[  3.2  28.3  -7.6  14.5 -10.7 -22.2  17.2   6.4  30.1  -2.4  -3.9  -6.2
 -39.1  23.8   3.1  14.8 -13.3 -16.5  -5.8  -3.2   9.8  25.1   4.2   4.7
 -12.3   0.5  30.0  -2.3]  Bopup > kugo
[  6.0   6.6   3.8   0.5  -0.9 -25.6  32.0  11.1 -10.8 -14.2  -5.4  17.2
 -16.5  28.0  31.9 -48.4  16.0 -20.7 -24.1   2.7   3.3  -9.8  -2.7 -23.3
   5.9   0.2 -24.4 -21.7]  muz > zizod
[ 10.0   8.0   1.6   0.4   7.2 -17.7  22.4  11.2 -17.9 -16.5   2.0  -9.1
  -4.7  10.9  24.0 -48.4  26.8 -32.6 -29.4  -4.2  28.9  -2.4  -5.2 -21.9
   3.5  -2.3 -26.7 -26.0]  muz > zizod
[ 19.4  27.9   5.1  10.6   7.0  -8.1 -14.3  22.0 -17.3  24.7  19.1 -27.1
  42.2  -2.5  30.1 -33.1   5.7 -63.3 -28.2 -11.4  -8.5   7.3 -15.3 -12.5
 -11.0 -11.4  -9.0   0.5]  mit > notu
[ -6.4 -22.8  -0.6   9.6  15.8 -30.7  29.0   7.3  -4.5 -23.8  11.7  -7.6
  -8.4  45.1  28.9 -49.2  24.4  -8.9  -5.5  11.6 -15.3  -5.4  20.3  -9.2
  12.2  -0.6 -18.0 -21.5]  muz > vapi
[ -6.1   7.3 -13.3  22.7 -12.3 -23.5   2.7   5.6  21.8  29.6  -0.2 -11.8
 -22.1   4.8 -28.7  -2.6  -4.4  -4.7 -17.0   1.4   6.0  29.1  15.5  18.1
 -19.3  -6.4  32.3  -4.8]  Bopup > sini
[  4.5  32.3   8.7   7.3  12.6  -1.4 -18.8  28.1 -10.5  33.2   1.2 -17.6
  14.5  -3.2  39.8 -34.3   6.3 -38.9 -25.0   2.7  -8.7  10.8 -23.7   8.6
  -6.1  -0.2 -16.0  -4.6]  mit > Geki
[ 13.7  45.0  -6.5  11.4 -20.1 -18.1 -21.2   8.8  23.9   4.8   2.7 -23.9
   2.8 -14.8  -1.9  27.9 -17.2 -31.3 -11.7 -12.8  30.3  45.8  12.6  21.5
  -8.9 -15.2  45.6   2.2]  Bopup > kugo
[  4.8  19.9 -14.2   8.5 -17.4 -15.8  13.8   7.3  18.8   3.9  -0.4  -5.2
 -27.6   2.2   1.5   9.9  -5.5 -12.3  -9.6  -9.2  14.7  26.1   8.0   9.7
 -10.1  -7.6  27.6  -4.1]  Bopup > kugo
[  0.6  13.2   5.2   6.2   3.7 -28.3  17.7  10.6  -9.3   1.1  -6.5   1.0
  -1.7  20.3  12.4 -45.3  18.3 -12.7 -26.1   0.4 -15.0  -1.8   7.8 -12.0
  14.8  -8.2  -5.0 -18.2]  muz > zizod
[  4.1  -4.4   0.8   7.9  -1.4   2.8  -2.2  21.5 -16.3  23.7  26.7 -20.1
  39.8  -4.3  37.3 -24.5  -4.8 -35.7 -21.8  -1.8   0.2   9.8  -5.4  -1.9
 -25.1  -4.3  -6.4   1.6]  mit > Geki
[ -5.8  -2.9  -1.0  12.5   8.2 -30.8  37.6  23.3  -3.0 -23.2   4.5   0.9
 -30.6  45.2  53.7 -46.2   5.1 -28.9   7.3  19.2 -17.6 -12.0  -1.8 -19.1
   8.1  -2.3 -23.6 -16.0]  muz > vapi
[  6.3  17.5 -10.4  11.5 -26.7 -28.0  13.8   8.8  18.7   2.9   7.2  -7.3
 -31.1   5.5   7.3  -9.7  -6.1 -19.1 -27.0  -7.9  22.2  24.1   3.3  12.6
 -15.4 -10.7  27.0 -12.2]  Bopup > kugo
[  1.3  26.4   9.6  15.4   2.2  -5.7 -33.2  26.3 -16.2  28.5   4.3 -10.5
  48.0  -2.0  35.3 -30.6  -4.5 -37.9 -28.7  11.9 -19.1  -3.3  -9.2  -5.9
 -16.3  -3.8 -14.7   1.7]  mit > Geki
[  1.0  26.7 -10.1  13.5 -19.0 -19.2  -3.0   7.8  30.7  10.0   6.8 -16.6
 -19.5  16.1 -11.2  20.9 -11.7  -7.7  -5.2  -5.3  17.7  39.4  14.4  16.9
 -10.2  -7.6  38.5  -0.4]  Bopup > sini
[  5.7   9.2   4.0   3.8   8.7 -11.2  45.9  -1.1  -6.7 -17.2  -9.0   5.6
 -38.4  31.8   3.6 -28.9  27.2 -11.9 -12.5  -6.7  19.7  -4.5 -12.1  -9.7
   6.2   1.2 -24.4 -22.6]  muz > zizod
[-16.0  17.9   7.2  12.9 -21.9  -5.3 -28.9   1.0  35.2   6.9  17.6 -26.1
 -11.1  -3.5 -22.4  34.7 -20.7  -6.6 -13.5  -1.1  46.7  53.0   5.1  12.7
 -13.7 -12.5  38.0   0.6]  Bopup > sini
[  5.5   1.8   1.8  16.4   2.7  10.2 -30.3  23.4 -27.0  50.7   5.2 -16.3
  58.6 -20.7  14.6 -24.8  -3.2 -28.8 -16.8   6.8 -26.4 -18.0  -3.6  -0.7
 -22.1  -6.4 -10.6  11.5]  mit > Geki
[  9.4  27.7 -17.4   8.6  -9.4   2.1 -14.6  24.4  -8.4  19.0  15.2 -17.4
  26.4 -12.9  45.0  -7.5  -4.6 -53.0 -24.1  -7.1  -7.1   6.7 -22.6  -8.1
 -30.9 -10.2 -14.5  -7.6]  mit > Geki
[ -5.1 -12.7   0.2  18.0   2.3 -19.0  29.6   1.3 -14.2 -13.4 -10.4   9.7
  -1.5  19.5   1.7 -38.1  24.0   8.6 -11.0  19.8   0.7 -14.2  13.9 -29.1
   6.6  -1.7 -19.4 -19.7]  muz > zizod
[ -7.7  15.9   5.7  18.4 -10.0  -7.6 -20.0  -0.8  20.5  28.2   6.2 -20.8
  -2.4   7.8 -41.9   6.1  -1.7  -0.9 -16.4  -4.8  19.6  41.7  19.7  16.6
  -9.7  -9.6  36.8  -0.4]  Bopup > sini
[ -4.9   6.0   7.0   0.7   6.5 -14.5   8.5  22.8 -10.3 -12.5   7.6  -3.9
 -20.3  21.7  45.9 -45.3   4.9 -37.6 -32.2  14.0  22.9 -11.8 -28.6 -13.6
  -6.4   2.7 -31.6 -22.4]  muz > zizod
[  2.7   7.4   3.2  15.8  18.0   2.9 -59.5  23.2 -13.8  47.8  14.8 -18.1
  57.9  -5.9  22.5 -28.0 -20.8 -40.8 -30.9  15.0 -28.7  -6.9 -22.2  14.5
 -20.7   3.5  -5.3  12.0]  mit > Geki
[ -7.3  13.7 -12.0  18.3 -12.8  -1.8 -14.3  -2.1  23.7   2.4   0.2 -17.8
 -24.0  -2.4 -43.3  34.2 -18.4 -10.6   0.0  -0.3  41.5  37.2   6.6  -7.0
 -16.9  -8.0  37.0   5.3]  Bopup > sini
[ 17.5  37.7 -12.8  10.6 -29.1 -24.7  16.5  10.8  20.6 -10.5  -4.3  -4.7
 -19.2   3.5  21.3  14.7  -5.0 -19.5 -17.0 -10.8  32.5  24.9  20.2  12.0
 -20.9   1.9  33.4   4.8]  Bopup > kugo
[ -1.2 -26.3  -3.3  21.4 -11.6 -11.9  35.4  -1.2 -20.3  19.0  -4.9   7.4
  29.1  26.0  -8.3 -46.9  31.6   5.5 -18.1   4.4 -20.1 -24.9  29.7 -30.3
 -22.3   0.6 -12.0 -11.1]  muz > zizod
[ 24.3  26.2  10.0  13.4  11.1  11.8 -38.7  22.2 -26.2  28.0  11.1 -30.2
  49.8 -16.2   8.0 -37.6  -2.6 -52.0 -27.1  -5.7  17.7  -1.6 -15.7 -10.4
 -23.4  -1.8 -16.0  10.6]  mit > notu
[ -8.6 -17.3  -1.8   6.9  -3.2 -11.1  18.3   6.5 -15.3  -3.6 -11.4   9.7
 -35.4   3.4  -7.2 -43.5  10.2 -11.0 -25.5  11.8  27.3  -8.6 -10.9 -16.3
  -5.1  -3.9 -20.0 -31.0]  muz > zizod

[ -7.7  -2.1  13.6  -3.9   1.6  -7.5   8.1   4.3   0.0  28.5   1.4 -30.8
 -32.5  39.7   3.0 -17.9  16.0  15.9  11.4 -24.7 -15.2   9.5  31.2  13.3
   7.9  -1.8  20.4  40.2]  <78> > S
[  2.9 -45.4  26.9  -9.1 -13.9 -16.6 -90.2  -6.6  -5.4  27.9 -36.4   2.9
 -22.2  -7.5 -19.3   4.9  -2.6 -19.4  -4.5  11.7 -14.9  19.1  29.9   4.7
  18.7  -5.7  20.0  44.2]  <75> > K
[-14.8  27.7   4.9   1.2  22.1   9.9  42.5  13.6 -35.5 -23.1 -37.7 -17.9
 -14.1  40.5  44.9 -51.4  31.5   2.2 -10.6 -54.6  18.8  -3.3  10.3   0.4
  27.4   5.3 -20.1 -53.1]  <78> > J
[ -7.8   3.9  12.6  -9.6  21.8  14.3 -56.5  -3.5  -7.1 -54.0 -58.1  14.6
 -28.0 -27.7  15.1  -2.5  -0.3  -8.0 -17.7 -15.9  -0.2  12.9  15.6  10.5
   3.3 -21.8  18.2   3.1]  <75> > B
[ -8.3  -9.2  31.1  -6.9 -18.5  -2.0  -9.5  -3.8  -0.1  18.4  34.1 -43.4
 -24.7  34.7 -14.1 -18.1  31.5  17.0   5.0 -25.0 -15.8   8.3  52.8  31.1
   0.0   4.6  10.5  20.9]  <78> > S
[ 14.6   4.0  13.5  -7.0 -20.5  18.4  59.3   8.6 -21.7 -15.7  -8.3 -10.4
  -3.7  39.4  50.3   3.2  21.4 -30.3 -21.4 -20.4  12.6 -13.0  15.9 -10.3
  17.3  17.3  -0.6 -61.7]  <78> > S
[ -9.2  14.2  16.5  -7.5   1.8 -12.9  13.2   6.5   5.4  43.5   9.0 -26.7
 -18.4  47.2 -10.0 -19.7  -7.3  -1.8   6.9  -5.0  -1.2   9.6  24.3  15.6
   7.3   6.3  10.3  47.1]  <78> > Z
[-21.2 -33.5  12.7 -12.7   9.4   2.9 -56.9 -21.7  22.7 -25.1  -4.0   3.6
 -25.6  -1.5  -0.1  -3.1  11.9   4.0   5.5  -0.2 -20.4  15.3  34.0  23.8
   9.5 -29.6  27.0 -10.9]  <75> > E
[-34.6   3.5  32.0  19.5  30.6 -17.3 -28.4   4.1  -4.2  30.5 -24.7 -53.3
 -36.1  60.9  -7.7 -51.5  37.8  16.9   9.0 -28.9  10.7   6.1  38.3  24.9
  23.7   1.6   1.2  23.8]  <78> > J
[-39.4 -40.7  14.8  -5.1  20.7 -15.6 -96.1  -9.4  19.7  14.2 -14.1 -16.1
 -39.5   2.4 -33.1  19.1  17.8 -43.7   4.8  15.8   2.7  22.9  38.1  12.3
   9.6 -20.4  12.7  22.0]  <75> > B
[ -3.5 -37.2  39.9 -24.3  -9.2 -15.9 -74.1  -3.8  42.3  -9.0   6.6 -23.4
 -13.7  -8.8 -12.2  -3.7   3.6  39.0   9.8  27.9 -18.8  14.8  53.3  -6.8
  19.0 -22.0  15.9  33.6]  <75> > E
[  2.2 -32.5  11.8 -39.2 -10.1   4.4 -60.6  -3.1  19.0 -18.8  -5.2  -6.6
  -3.2  -2.5  -4.1 -15.0  11.8   9.0 -10.5  -5.4   6.9  20.9  34.5  23.3
  16.4 -18.4   8.2 -20.2]  <75> > E
[  9.6 -92.9  58.0 -17.3 -45.6 -15.6 -22.5   8.5 -10.0  -0.7 -55.8  -2.8
  69.5  23.9  30.5  -9.8   4.8   4.3 -33.9  23.5  43.8  -9.5   1.4 -13.4
  49.3   7.7 -18.3 -74.8]  <75> > E
[ 15.6 -25.6  15.7 -25.1  -2.6  11.0 -17.1  -4.8   6.0 -59.8 -15.7   1.4
 -14.8 -23.3  17.4  -4.4   2.1 -14.9  -1.0  -4.1 -13.8  17.3  34.0   0.9
  14.3 -33.8  28.7  10.3]  <75> > E
[-24.3  -9.8  24.5   3.7  24.6 -16.3 -28.1  12.9 -11.9  27.9 -21.5 -40.3
 -34.0  41.7 -17.6 -35.7  24.1 -24.3  -8.0  -3.2  -7.4  13.8  33.9  18.5
  24.2   1.0  14.3  38.7]  <78> > J
[ -0.2 -60.7  31.5 -14.4 -33.0   0.0  -2.0  -0.9 -10.5 -61.9 -18.2  35.4
  40.3   7.4  37.6  15.0  14.0 -20.3 -15.5   9.0  31.7 -10.9   6.5 -18.6
  34.5   3.8 -12.3 -96.7]  <75> > E
[ -5.0 -44.0  20.7 -15.4  -1.3  -1.5 -41.9   1.2 -12.6 -62.4 -57.0  11.3
  19.4  -8.8  19.6   5.6   8.3 -31.1 -52.7   9.3  14.6  17.6   5.0   8.2
  19.0  -4.8  -1.8 -35.3]  <75> > B
[-34.5 -51.0  48.4   0.9 -31.0 -20.6 -69.8  15.5 -27.3  89.6   6.4 -59.5
 -10.2  81.2 -25.7 -21.9  51.6  33.1   0.4 -20.3   3.5  10.3  61.2  62.3
  47.0  26.4  21.9  21.9]  <78> > S
[-19.3  19.3  10.6   4.7  27.7   7.5  42.8  13.3 -35.5 -12.3 -32.1  -9.2
 -21.4  35.0  39.4 -20.9  21.3 -13.5 -12.1 -32.7   1.5   2.7   8.7   5.3
  25.3   5.3  24.8 -17.7]  <78> > J
[-15.5  46.3  12.8 -22.3  37.2  16.7  74.2   7.4 -10.5 -78.4   3.1 -20.6
 -48.3  13.5   6.8 -28.7  27.5  22.3   9.3 -57.0 -13.0   0.1  53.9  14.7
 -19.9 -17.8   7.3  43.8]  <78> > J
[ 13.5 -56.5 -21.3 -22.4  -7.7  -3.9 -69.9  -6.8 -22.3  45.6 -14.2  19.7
 -14.4   4.3  -6.4  47.9 -14.9 -84.2 -28.2  35.6 -59.9  24.3  -7.6  -3.2
  29.7   1.3  37.2   7.2]  <75> > K
[  0.8 -16.7  35.5  -4.0   0.3 -19.8  -6.9  -3.9   2.7 -18.4 -22.0  -0.1
  15.9  -3.0   4.8 -14.8  -6.2 -19.3 -11.4   2.1  22.5  13.5   5.4 -28.7
  20.1  -5.8  -3.7 -23.7]  <75> > B

[ 15.3  76.9  -1.2   0.2 -18.4 -39.2 -19.4 -21.0  28.0  24.7 -27.9   0.9
  37.3  -4.1   0.1   2.5  28.4  50.0 -10.1  57.2  44.0 -53.4 -21.6  22.8
   0.1  21.9  15.1  11.3]  P > tevo
[ -5.5  28.5   4.4  -6.7   7.7  -3.2  16.4 -12.4 -11.0  12.2 -49.8  -8.6
 -10.8  -2.9  58.8  12.3   9.7  61.1  27.1  32.8  34.9  12.5   9.2   9.1
  10.0   9.9 -20.9 -11.3]  P > vifi
[ -8.3 -41.6  53.0  -2.1   0.8  11.3  25.7  -6.2  28.1  26.9   4.4  -5.1
  19.8  -2.3  13.9 -18.8 -19.8  -9.7 -20.0  31.2  84.3 -13.8 -23.3 -11.7
   3.0   1.1   6.0 -10.7]  Y > defaf
[ -2.0 -23.1  -3.6 -13.0 -50.3  10.7  11.9 -11.7  47.6  15.7 -38.1  15.1
  30.3 -37.0  37.9 -11.5 -18.0 -17.8 -29.3  27.1  -1.2 -11.7 -29.0   9.7
  20.5  13.6   9.2 -20.3]  Y > Ran
[ 17.1  12.2  -5.8  -6.5   1.4   3.7  18.2 -15.4  21.0  14.3  12.9 -21.0
  -7.9   1.4  48.9  54.5   8.9  11.6  11.5  21.7   1.8  -1.8   2.3  15.6
  -3.2  13.1   8.8  -9.0]  P > vifi
